Here is a tiny trained network, its code and every weight. The questions are about switching its units off for an input and a target symbol, where a switched-off unit gives its printed mean instead of its output.

import numpy as np


def w(rows, s, z=0):
    codes = np.array(rows[::2]) - 128.0
    scale = np.full(codes.shape[1], s)
    scale[-1] = z or s
    return codes * scale


def norm(h):
    return h / np.sqrt((h * h).mean(-1, keepdims=True) + 1e-5)


def f(y):
    return np.maximum(y, 0)


def softmax(a):
    e = np.exp(a - a.max(-1, keepdims=True))
    return e / e.sum(-1, keepdims=True)


def log_softmax(a):
    a = a - a.max(-1, keepdims=True)
    return a - np.log(np.exp(a).sum(-1, keepdims=True))


def net(x, mask):
    ids = ['βζθτφψ'.index(c) for c in x.split()]
    T = len(ids)
    res = E[ids] + P[:T]
    u = 0
    for l in range(3):
        q, k, v = (norm(res) @ M[l].T for M in (Q, K, V))
        z = softmax(np.where(np.tri(T) > 0, q @ k.T / 2**0.5, -1e9)) @ v
        res = res + np.where(mask[u], z, O[l][:, -1]) @ O[l][:, :-1]
        u += 1
        y = f(norm(res) @ A[l][:, :-1].T + A[l][:, -1])
        res = res + np.where(mask[u : u + 4], y, B[l][:, -1]) @ B[l][:, :-1]
        u += 4
    return log_softmax(norm(res)[-1] @ U[:, :-1].T + U[:, -1])


Q, K, V, O, A, B = {}, {}, {}, {}, {}, {}
E = w([
[99,143,125],'β',
[89,104,1],'ζ',
[98,112,121],'θ',
[216,155,173],'τ',
[118,116,145],'φ',
[144,119,140],'ψ',
],0.021)
P = w([
[153,146,250],'0',
[60,76,230],'1',
[197,56,165],'2',
[185,249,62],'3',
[55,124,192],'4',
[204,37,148],'5',
[169,226,50],'6',
],0.012)
Q[0] = w([
[108,10,131],'0.h0',
[156,54,148],'0.h0',
],0.012)
K[0] = w([
[142,12,22],'0.h0',
[135,2,49],'0.h0',
],0.0092)
V[0] = w([
[85,252,83],'0.h0',
[223,239,141],'0.h0',
],0.0044)
O[0] = w([
[162,2,198,4],'0.h0',
[200,135,178,195],'0.h0',
],0.008,0.0025)
A[0] = w([
[168,254,49,75],'0.n0',
[204,119,146,111],'0.n1',
[55,121,225,3],'0.n2',
[134,106,192,134],'0.n3',
],0.0092,0.0033)
B[0] = w([
[179,254,111,254],'0.n0',
[88,132,143,247],'0.n1',
[124,204,116,195],'0.n2',
[56,38,188,214],'0.n3',
],0.0078,0.0045)
Q[1] = w([
[36,250,186],'1.h0',
[168,214,136],'1.h0',
],0.019)
K[1] = w([
[67,212,250],'1.h0',
[152,153,197],'1.h0',
],0.015)
V[1] = w([
[128,102,98],'1.h0',
[246,71,153],'1.h0',
],0.011)
O[1] = w([
[155,5,57,3],'1.h0',
[159,191,208,207],'1.h0',
],0.013,0.003)
A[1] = w([
[157,117,149,19],'1.n0',
[138,144,125,163],'1.n1',
[3,142,148,46],'1.n2',
[90,158,105,252],'1.n3',
],0.022,0.0022)
B[1] = w([
[186,107,198,163],'1.n0',
[145,113,155,175],'1.n1',
[47,118,8,253],'1.n2',
[98,219,115,202],'1.n3',
],0.013,0.0076)
Q[2] = w([
[196,151,63],'2.h0',
[180,2,126],'2.h0',
],0.017)
K[2] = w([
[53,62,118],'2.h0',
[244,2,35],'2.h0',
],0.009)
V[2] = w([
[134,103,203],'2.h0',
[249,124,82],'2.h0',
],0.013)
O[2] = w([
[112,1,54,173],'2.h0',
[255,230,67,1],'2.h0',
],0.012,0.0038)
A[2] = w([
[69,126,46,209],'2.n0',
[167,247,100,121],'2.n1',
[49,61,222,184],'2.n2',
[124,129,220,254],'2.n3',
],0.013,0.008)
B[2] = w([
[153,125,193,203],'2.n0',
[146,6,172,194],'2.n1',
[231,152,118,200],'2.n2',
[17,145,34,251],'2.n3',
],0.014,0.012)
U = w([
[80,133,185,61],'β',
[176,70,132,254],'ζ',
[161,45,247,89],'θ',
[254,214,201,115],'τ',
[88,19,26,130],'φ',
[146,199,10,133],'ψ',
],0.015,0.0093)

Each question gives the input, a string of symbols that net reads in full, and the target symbol t.
The units are the heads (2 rows each of Q, K, V and O) and the neurons (one row each of A and B). Each row of codes is followed by its name. A weight is (code - 128) times the scale printed after its matrix; where a second scale follows, it is the last column's (O, A, B and U).
mask holds one flag per unit, layer by layer, with each layer's heads first. A switched-off unit (its flag False) gives its mean, the last column of its rows in O or B, instead of its output. The means were averaged over made-up inputs and are rounded, as every weight is.
A unit's drop is (log p(t) with every unit on - log p(t) with that unit switched off) / (log p(t) with every unit on - log p(t) with every unit switched off).
The circuit of an input: a set's keep is (log p(t) with only the set's units on - log p(t) with every unit switched off) / (log p(t) with every unit on - log p(t) with every unit switched off). Starting from the 12 units with the biggest drops (on a tie, the unit counted first), units are removed one at a time, each time the one whose removal leaves the highest keep (on an exact tie, the one counted first), for as long as the keep stays at least 0.8.
units of the circuit, in order: the units of the circuit, biggest drop first
unit that matters most: the unit with the biggest drop
k most important neurons: the k neurons with the biggest drops, biggest first
k most important neurons of layer l: the k neurons of layer l with the biggest drops, biggest first
input τ β θ θ, target τ: 3 most important neurons : [1.n2; 0.n0; 2.n1]
input τ τ φ ψ φ, target ψ: 3 most important neurons of layer 1 : [1.n3; 1.n2; 1.n0]
input φ θ τ θ θ, target ψ: units of the circuit, in order : [2.n1]
input β τ τ φ τ θ, target θ: 4 most important neurons : [2.n3; 1.n2; 2.n0; 2.n2]
input ψ τ θ τ, target φ: units of the circuit, in order : [2.n1; 2.n0]
input ψ ζ ζ ψ, target φ: 2 most important neurons of layer 0 : [0.n3; 0.n2]
input φ θ τ τ θ β ψ, target β: units of the circuit, in order : [2.h0; 1.n2]
input τ τ φ φ θ τ θ, target τ: units of the circuit, in order : [0.n0; 1.n2; 2.n3]
input ψ φ θ τ, target φ: 4 most important neurons : [0.n3; 2.n3; 2.n1; 2.n0]
input β β θ, target θ: 3 most important neurons : [2.n0; 2.n3; 0.n0]
input τ τ φ β, target τ: units of the circuit, in order : [0.n0; 2.n1; 2.n3]
input τ ψ τ τ τ θ ζ, target τ: 3 most important neurons : [2.n3; 1.n2; 1.n3]
input β τ φ τ τ τ, target τ: 2 most important neurons : [1.n2; 1.n0]
input β θ φ φ ζ θ, target ζ: most important neuron of layer 1 : [1.n3]
input τ φ θ θ θ τ β, target τ: 3 most important neurons : [1.n2; 0.n0; 2.n1]
input ψ θ ζ φ, target φ: 2 most important neurons : [1.n2; 2.n1]
input τ ζ τ ζ τ φ, target ζ: 3 most important neurons : [2.n3; 1.n2; 2.n0]
input β θ τ τ θ, target ψ: 2 most important neurons of layer 1 : [1.n2; 1.n3]
input τ τ β, target β: units of the circuit, in order : [0.h0; 2.n1; 0.n0; 1.h0]
input φ τ β β φ τ φ, target β: 2 most important neurons of layer 2 : [2.n1; 2.n2]
input ψ φ τ τ τ, target ψ: 2 most important neurons : [2.n3; 2.n2]
input θ ψ ζ τ τ ψ, target ζ: units of the circuit, in order : [1.h0; 2.n3]
input τ φ ψ τ ψ τ φ, target τ: 3 most important neurons : [0.n0; 1.n2; 2.n3]
input φ θ ψ, target ψ: unit that matters most : 2.n3
input τ θ ζ τ φ φ, target ζ: 2 most important neurons of layer 1 : [1.n0; 1.n1]
input τ ζ τ ζ, target τ: 2 most important neurons : [2.n3; 2.n1]
input τ τ θ ψ τ, target ψ: 2 most important neurons : [2.n3; 2.n0]
input τ ζ φ τ, target τ: unit that matters most : 1.h0
